In the rows, 128 means zero.
Facts:
beskan {breklalim=495, fiskaplo=840, sevu=staka}
bisalus {breklalim=495, fiskaplo=15, sevu=kamo}
bofla {breklalim=467, fiskaplo=15}
bogris {breklalim=495, fiskaplo=538, sevu=beskan}
broviklem {breklalim=495, fiskaplo=15, sevu=kedri}
brube {breklalim=495, fiskaplo=538}
buvun {breklalim=385, fiskaplo=538, sevu=pomek}
dibras {breklalim=467, fiskaplo=840}
dopun {breklalim=467, fiskaplo=840}
drivil {breklalim=495, fiskaplo=15}
duron {breklalim=495, fiskaplo=538}
fabrul {breklalim=495, fiskaplo=840, sevu=togeklis}
flagrebem {breklalim=495, fiskaplo=840}
fleben {breklalim=467, fiskaplo=840}
flikos {breklalim=467, fiskaplo=840}
foflal {breklalim=385, fiskaplo=15, sevu=vokla}
fonapin {breklalim=467, fiskaplo=538, sevu=lumobir}
fopu {breklalim=385, fiskaplo=538, sevu=dibras}
gela {breklalim=385, fiskaplo=840, sevu=nokil}
grafir {breklalim=495, fiskaplo=15, sevu=klotre}
kamo {breklalim=495, fiskaplo=538, sevu=vogi}
kedri {breklalim=495, fiskaplo=538, sevu=bofla}
kegrin {breklalim=385, fiskaplo=15}
kligrir {breklalim=467, fiskaplo=538}
klogu {breklalim=467, fiskaplo=538, sevu=duron}
klotre {breklalim=467, fiskaplo=840, sevu=flikos}
kunim {breklalim=385, fiskaplo=840, sevu=gela}
lelil {breklalim=495, fiskaplo=15, sevu=bogris}
lumobir {breklalim=495, fiskaplo=15}
makas {breklalim=467, fiskaplo=15, sevu=selogram}
mastu {breklalim=495, fiskaplo=840, sevu=dopun}
nokil {breklalim=467, fiskaplo=15, sevu=trutes}
paflur {breklalim=467, fiskaplo=538, sevu=drivil}
plesus {breklalim=495, fiskaplo=840, sevu=bisalus}
pomek {breklalim=467, fiskaplo=840, sevu=zoska}
rabi {breklalim=467, fiskaplo=840, sevu=fleben}
rifek {breklalim=385, fiskaplo=840, sevu=fonapin}
saflun {breklalim=385, fiskaplo=840, sevu=lelil}
selogram {breklalim=385, fiskaplo=538}
skapos {breklalim=495, fiskaplo=15}
skidro {breklalim=495, fiskaplo=15, sevu=toguste}
staka {breklalim=495, fiskaplo=15, sevu=buvun}
sulak {breklalim=467, fiskaplo=15}
tiflik {breklalim=495, fiskaplo=15, sevu=foflal}
togeklis {breklalim=495, fiskaplo=15, sevu=skidro}
toguste {breklalim=467, fiskaplo=15, sevu=grafir}
trutes {breklalim=467, fiskaplo=538, sevu=plesus}
vapefal {breklalim=385, fiskaplo=840}
vigutres {breklalim=495, fiskaplo=15, sevu=mastu}
vogi {breklalim=467, fiskaplo=15, sevu=rifek}
vokla {breklalim=495, fiskaplo=15, sevu=rabi}
zoska {breklalim=495, fiskaplo=15}

Known rows:
plesus: [161 138 158 126 205 141 140 171  69 120 139 134 138 173 147 177  89 114
 134 142 121 101 134 168 136 129 140 139 103 143 124 136 114]
duron: [ 68 146 140 129 191 106 195 167  89 125 135 150 127 149 130 170  82 124
 119 116 126 162 182 192  74 129 119 153 177 139 128 153 116]
kunim: [142 132 191 112 203 129 115 172  47 131 123 143 138 154 121 178  97 114
 121 136 105  82 142 178 149 132 130 127 114 151 129 155 114]
trutes: [122 200 156 118 180 118 141 155  70 128 134 149 124 138 128 150  69 129
 126 144 130 157 168 173  89 125 133 124 158 162 111 189 106]
kegrin: [ 98 137 185 101 188 127  94 191  68 104 117 133  84 122 125 143  66 138
 164 124 108 140 139 152 110 140 111 142 137 162 143 130  92]
dibras: [138 138 165 145 218 149 171 160  83 100 114 112 101 137 137 161  93  99
 121 143 102  89 154 145 165  87 128 144 122 182 110 163 141]
sulak: [ 88 159 183 111 185 148 122 178  77 115 134 127  81 132 133 130  60 141
 163 125 101 140 140 145 116 141 110 144 128 164 144 137  83]
drivil: [105 131 174 122 181 118 116 165  97 111 136 151  56 136 134 144  57 128
 140 134 112 111  99 116  72 112  92 138 123 151 144 112  69]
gela: [142 126 172 111 198 120 124 168  52 120 123 138 142 151 125 185  92 119
 116 133 109  83 138 179 145 131 137 126 117 154 134 153 116]
staka: [103 136 182 105 203 137 132 193  70 115 123 126  78 127 144 130  64 130
 160 125 106 145 139 135  95 150 111 138 121 139 121 117  90]
fonapin: [111 188 148 127 171 122 164 150  91 136 120 156 115 133 133 146  74 118
 143 165 114 169 176 197  90 122 128 130 142 162 137 165 128]
bisalus: [107 150 173  87 203 140 114 176  87 109 135 134  94 144 142 139  62 141
 169 128 119 142 131 148 106 143 123 144 131 142 128 125  79]
kamo: [122 186 152 115 188 116 135 164  97 127 131 149 129 147 139 151  73 116
 137 161 134 172 161 183  76 123 135 135 144 135 115 157 121]
kligrir: [110 191 151 136 172 117 140 160  82 131 134 144 114 136 131 141  67 122
 120 147 117 176 186 176  87 121 122 135 150 164 129 181 125]
flagrebem: [137 127 157 142 195 129 136 177  68 125 130 130 130 163 143 173  90 108
 130 140 114 111 156 161 131 128 122 145 101 140 136 134 125]
vigutres: [ 71 125 184  90 212 149  82 190  91 110 145 127  89 144 154 127  61 142
 126 136  98 141 135 146  89 161 114 131 129 156 162 128 116]

Rows:
[118 164 158 147 193 106 146 180  72 138 101 137 109 133 146 153  82 118
 128 155 118 177 183 176  67 133 125 127 161 135 114 155 122] => bogris
[117 167 155 125 183  98 147 185  64 126 110 150 113 102 124 151  73 105
 115 142 127 176 176 191  80 135 112 116 150 159 111 159 127] => buvun
[106 179 171  93 178 158 119 171  82 118 131 131  82 138 141 127  64 146
 178 136 104 143 132 166 115 136 122 136 126 170 146 129  83] => vogi
[129 111 152 131 213 143 121 176  80 117 146 128 142 163 154 170  88 115
  90 147 101 115 141 164 122 151 132 131 103 160 170 141 153] => mastu
[138 130 171 147 200 118 117 199  45 132  94 125 114 141 140 182  99 113
 123 145 112  99 153 194 139 118 135 128 114 157 144 131 115] => saflun
[104 163 185 110 162 144 126 174  94 115 127 112  82 139 127 122  69 149
 157 113  97 113 142 143 102 146 123 137 130 176 134 135  90] => toguste
[149 136 159 121 183 128 130 170  67 119 119 138 132 141 131 176  86 106
 146 144 109 108 140 202 151 118 138 134 104 154 153 126 130] => rifek
[149 138 151 145 187 140 184 183  51 124 136 124 119 144 136 164  84  97
 123 133 103 109 157 162 143 140 122 124  96 162 138 137 117] => pomek
[133 125 138 140 199 146 132 170  70 111 143 121 130 154 148 170  84 125
  91 147  89 112 141 166 132 139 130 122 108 190 182 150 136] => dopun
[140 134 184 149 172 123 135 173  85 133 117 119 151 171 138 162  90  99
 123 130 115  95 142 154 121 142 144 142 101 146 138 114 133] => fabrul
[101 183 156 153 167 109 130 160  87 144 143 160  94 132 132 148  68  97
  95 157 136 131 146 168  65  85  99 121 147 169 132 161  98] => paflur
[111 149 157 134 196  75 134 169  96 138 137 150 117 130 129 137  96 104
 125 144 112 203 161 168  75 117 149 151 137 142 114 181 117] => kedri
[ 54 189 154 140 180 128 187 174  83 142 142 149 125 158 128 153  86 113
 118 121 127 149 192 211  95 119 119 142 166 159 140 161 106] => klogu

The same objects again, as new rows of numbers:
Known rows:
vigutres: [149 133  73 140  81 168 118 120 130 145 137 129 104 126 160 157]
kedri: [133 109 119  67 120 169 148 162  95 102 135 167 117 112 134 119]
tiflik: [155 143  78 133  77 171 129 122 141 137 122 133 111 121 151 157]
foflal: [119 133  66 134  92 133 171 111 140 161 134 102 112 114 138 141]
vogi: [174 167  66 119  89 111 158  91 163 119 120 114 120 133 104 132]
kamo: [144 122 131  55 118 175 157 163 115  90 122 157 117 101 109 122]
paflur: [150  91  88  90 116 150 166 139  75  66 133 173 114 159 125 115]
fleben: [116 130 104 131 143 136 134  63 136 139 134 195 141 128 112  67]
rabi: [117 115  96 147 123 157 138  61 131 129 123 201 136 138 114  84]
saflun: [ 92  83  96 150 123 237 173  57 144 142 131 181 123 130 128 108]
vapefal: [ 88  94 104 149 127 182 161  72 126 161 119 177 127 113 112  92]
fonapin: [178 118 106  64 127 136 172 129 108  74 128 152 119 129  78 109]
selogram: [ 94  59  93  98 156 119 161 141  45 146 196 131 107 124 158 107]
makas: [158 104  33 170  98 127 118  87  93 141 170 136 108 175 179 147]
dopun: [114 120  99 140 145 137 124  57 120 149 145 193 139 138 126  70]
flagrebem: [111 119 125 132 125 203 121  88 135 150 120 196 127 105 126  98]

Rows:
[174 174 104  97 104 129 133 112 179 156 136  97 116  87 108 137] => lumobir
[121 112  96 161 126 137 124  76 107 142 115 201 132 139 108  83] => pomek
[145 109  90  77 125 129 163 132  81  75 141 164 121 145 122 105] => kligrir
[118  67  90  99 116 173 182 147  71 100 141 149 105 131 129 127] => fopu
[136 161  89 121  98  91 112 133 130 177 133 119 112  98 142 130] => zoska
[121 121 127  51 131 146 144 159  96 108 145 157 124  99 133 107] => duron
[149 166  60 115 104  82 147  93 148 141 142 117 127 133 137 120] => bofla
[ 96 136 131 120 112 201 131  93 157 137  96 204 135 101 118  94] => plesus
[145 173  89 107  82 149 141 124 171 138 112 118 115 102 132 141] => bisalus

Now the same objects, written a new way:
Known rows:
buvun: [132  68 122 112 156 188 137 113 160 192 126 118 142  77]
plesus: [ 83  83 134 114 117 192 121 139 122 166 147 126 131 138]
bisalus: [ 95 107 112 102 124 174 108 130 103 166 104 104 103 107]
trutes: [131  46 131 109 118 206 108 148 126 179 129 108 129  79]
zoska: [ 98 118 101  97 123 198 136 121 116 159  96 107 120  98]
makas: [101 101  83 115 136 192 110 148 111 153 114  97 118  81]
selogram: [147  78 115 121 112 198 132 113 143 170 133 125 135  80]
brube: [140  76 129 107 119 219 139 110 120 172 129 132 125  92]
vapefal: [ 95  95 102 135 112 190 133 127 149 151 157 132 147 120]
bogris: [149  91 150 126 149 211 123 126 118 163 127 136 113  92]
rifek: [102  96  99 135 134 171 120 112 132 163 175 121 137 132]
saflun: [ 98  95 112 145 130 182 121 138 148 154 160 133 137 123]
skidro: [ 92 122  97 118 131 202 120 129 109 185 104 117  91  95]
tiflik: [ 96 116 106  98 134 184 126 134 109 161 107 123 100  93]
drivil: [104 121 106 104 116 197 130 121 114 151 103 112 111  96]
rabi: [ 91  78  90 115 141 196 128 160 127 148 170 144 139 106]

Rows:
[141  68 132 100 133 196 123 103 108 185 141 124 112 103] => kamo
[146  62 105 115 138 204 118 120 107 170 151 115 128  83] => fonapin
[147  72 118 126 124 190 123 113 144 180 137 130 123  79] => fopu
[ 91  91 106 114 120 186 100 163 119 155 106  97 113  83] => nokil

Now the same objects, written a new way:
Known rows:
lumobir: [137 151 146 168 127 135 124 118 135 112 122 119 132 113 144 144  97 113
  82 120 127 117 118 141 129 110 124 111  93 135 123 127 112 114 117 183]
bogris: [152 106 117  93 136 142 113 121 123 106 127 134 134 127 122  79 137 134
  95  71 132 100 228  92 119 133  88 139 158 131  83 190 158 153 126 150]
fabrul: [125  78 121 131 154 137 141 109 116 118 112 118 133 112 129 100 110 103
 108 140 148 107  82 125 127 133 136 137 160 135  75 118 143 166 149  82]
bofla: [123 182 154 183 130 118  96 110 139 147 144 130 120 124 135 136  95 116
  86 107 137 112 115 155 163 125  96 116 106 127 154 144  96 124  95 171]
rabi: [108  99 128 158 152 122 114 103 118 153 135 131 126 123 125  89 106 115
 103 123 156 106  95 136 166 150 109 137 173 127 110 133 124 171 118  68]
nokil: [ 89 204 138 146 133 116 131 115 144 163 133 148 121 133 147 115 134 113
 104  92 153 110 112 133 131 117 131 114 142 129 160 133 106 158 127 172]
dibras: [124  70 143 194 144 127  95 101 116 137 138 121 129 118 120 112  70 120
  81 138 146 116 106 155 199 155  97 132 149 127 111 129 115 133  90  67]
klogu: [134 126 139 121 145 127  94  97 135 128 148 148 117 162 131  99 113 143
 114  73 149 111 196 148 187 138 106 134 166 127 132 179 140 159 102 144]
selogram: [147  77 163 131 150 132  73 125 126  77 129 135 148 149 135 122  92 149
 132 107 134 121 209 193 184 136  99 125 143 134 108 189 142  92 108 150]
broviklem: [121 181 130 128 136 131 143 123 137 127 117 128 128 114 144 121 135 102
 109 109 138 107 104 118  89 105 132 117 121 134 117 134 119 149 150 185]
staka: [125 188 116 130 122 132 133 138 126 143 119 127 129  88 129  93 153 103
  82  96 127  94 141  68  61 114  80 125 119 131 101 162 120 141 142 178]
skapos: [137 157 143 160 129 133 125 119 135 112 121 118 132 111 140 141 103 109
  86 122 129 115 108 139 121 111 118 114  97 135 124 130 115 115 119 186]
tiflik: [121 184 126 126 136 130 144 122 137 128 118 128 126 115 146 118 138 101
 107 108 138 105 103 122  87 106 132 117 117 134 118 135 120 149 150 184]
kunim: [100  68 134 140 160 125 114 132 113 114 110 130 154 114 137  95 121 114
 137 147 150 110  99 153 134 141 119 132 176 136  87 142 131 131 153  73]
flagrebem: [139  48 134 171 143 143 126 109 112 106 116 109 145 105 126 118  77 114
  80 144 135 117 106 135 162 142 123 130 138 135  78 116 133 129 114  79]
mastu: [125  68 120 139 149 140 140 112 116 120 110 118 140 108 133  98 109 105
  98 136 144 109  95 119 132 140 130 133 163 135  76 119 140 157 144  80]

Rows:
[113 122 133 118 142 132 110  99 138 130 139 158 128 166 139  99 116 145
 113  62 153 118 204 146 193 136 140 128 182 129 140 164 140 164 108 142] => trutes
[106 211 142 156 136 115 113 115 141 159 140 141 116 129 141 116 125 113
 106 100 147 107 106 136 130 121 107 117 130 127 153 147 103 151 124 173] => makas
[129  98 150  97 155 129  92 127 130  88 123 144 145 150 137 105 122 143
 150  96 143 111 199 174 152 130 109 128 164 136 107 190 148 122 133 148] => fopu
[ 87  54 133 138 155 126 127 135 117 115 103 137 163 117 140  95 118 115
 132 139 151 116 109 157 139 140 141 128 187 139  93 131 133 132 154  76] => rifek

